Here is a tiny trained network, its code and every weight. The questions are about switching its units off for an input and a class, where a switched-off unit gives its printed mean instead of its output.

import numpy as np


def w(rows, s, z=0):
    codes = np.array(rows[::2]) - 128.0
    scale = np.full(codes.shape[1], s)
    scale[-1] = z or s
    return codes * scale


def f(y):
    return np.maximum(y, 0)


def log_softmax(a):
    a = a - a.max(-1, keepdims=True)
    return a - np.log(np.exp(a).sum(-1, keepdims=True))


def net(x, mask):
    res = np.array(x, float).reshape(1, 4) / 4 @ E
    y = f(res @ A[0][:, :-1].T + A[0][:, -1])
    res = res + np.where(mask, y, B[0][:, -1]) @ B[0][:, :-1]
    return log_softmax(res[-1] @ U[:, :-1].T + U[:, -1])


A, B = {}, {}
E = w([
[179,133,111,89,6,186,239,190,115,117],'x0',
[105,192,134,122,142,84,205,117,132,201],'x1',
[221,8,39,56,110,108,96,125,211,226],'x2',
[110,70,97,79,150,82,186,91,54,209],'x3',
],0.011)
A[0] = w([
[29,180,195,119,179,173,135,86,73,44,61],'N0',
[173,174,198,191,125,150,38,178,164,23,9],'N1',
[154,20,50,44,135,67,125,63,106,240,190],'N2',
[81,167,241,254,193,118,139,163,142,16,240],'N3',
[206,60,61,71,101,171,127,184,147,135,198],'N4',
[120,79,179,161,122,84,141,135,60,73,48],'N5',
[152,99,81,123,106,87,165,79,254,110,4],'N6',
],0.0085,0.0033)
B[0] = w([
[118,117,150,152,40,104,97,60,98,63,208],'N0',
[46,126,75,255,71,123,180,73,141,153,200],'N1',
[72,67,149,147,150,215,201,77,170,236,254],'N2',
[40,107,180,229,113,123,113,55,101,152,241],'N3',
[127,84,21,77,42,50,154,134,167,87,211],'N4',
[166,115,81,77,139,61,88,136,94,105,152],'N5',
[188,112,133,97,116,86,136,159,64,94,169],'N6',
],0.0089,0.021)
U = w([
[142,110,84,123,100,182,247,135,201,173,154],'0',
[152,203,199,72,120,97,194,164,29,175,206],'1',
[136,155,126,104,150,143,102,174,160,144,27],'2',
[105,132,148,181,96,99,139,48,81,119,161],'3',
[142,97,152,184,200,161,7,108,149,148,91],'4',
[210,91,76,49,69,133,119,193,140,68,121],'5',
[211,160,122,108,194,128,70,154,61,103,2],'6',
],0.012,0.0054)

Each question gives the input, the list of numbers given to net, and the class t.
The units are the neurons (one row each of A and B). Each row of codes is followed by its name. A weight is (code - 128) times the scale printed after its matrix; where a second scale follows, it is the last column's (A, B and U).
mask holds one flag per neuron, in row order. A switched-off neuron (its flag False) gives its mean, the last column of its row in B, instead of its output. The means were averaged over made-up inputs and are rounded, as every weight is.
A unit's drop is (log p(t) with every unit on - log p(t) with that unit switched off) / (log p(t) with every unit on - log p(t) with every unit switched off).
The circuit of an input: a set's keep is (log p(t) with only the set's units on - log p(t) with every unit switched off) / (log p(t) with every unit on - log p(t) with every unit switched off). Starting from all 7 units, units are removed one at a time, each time the one whose removal leaves the highest keep (on an exact tie, the one counted first), for as long as the keep stays at least 0.8.
circuit, biggest first: the units of the circuit, biggest drop first
most important unit: the unit with the biggest drop
top k neurons: the k neurons with the biggest drops, biggest first
drop when u is switched off: that unit's drop, to one decimal
input [4,-1,4,-4], class 5: most important unit -> N2
input [1,-8,-2,6], class 5: circuit, biggest first -> [N3, N1]
input [2,3,3,-7], class 5: top 2 neurons -> [N2, N3]
input [-4,8,4,-4], class 0: top 2 neurons -> [N3, N0]
input [-2,-1,1,-1], class 4: circuit, biggest first -> [N4, N0, N1]
input [-1,4,4,-7], class 5: top 3 neurons -> [N2, N3, N6]
input [4,-4,-2,1], class 5: top 3 neurons -> [N2, N3, N1]
input [-8,-3,4,2], class 0: top 2 neurons -> [N2, N3]
input [0,-8,4,-4], class 5: top 3 neurons -> [N2, N3, N4]
input [4,-4,0,4], class 0: top 2 neurons -> [N0, N6]
input [2,3,-1,2], class 1: drop when N1 is switched off -> 0.3
input [6,8,5,-7], class 5: drop when N2 is switched off -> 0.2
input [8,-3,-6,8], class 1: drop when N4 is switched off -> 0.2
input [-6,-8,8,5], class 0: circuit, biggest first -> [N2]
input [3,-8,-2,3], class 5: drop when N2 is switched off -> 0.3
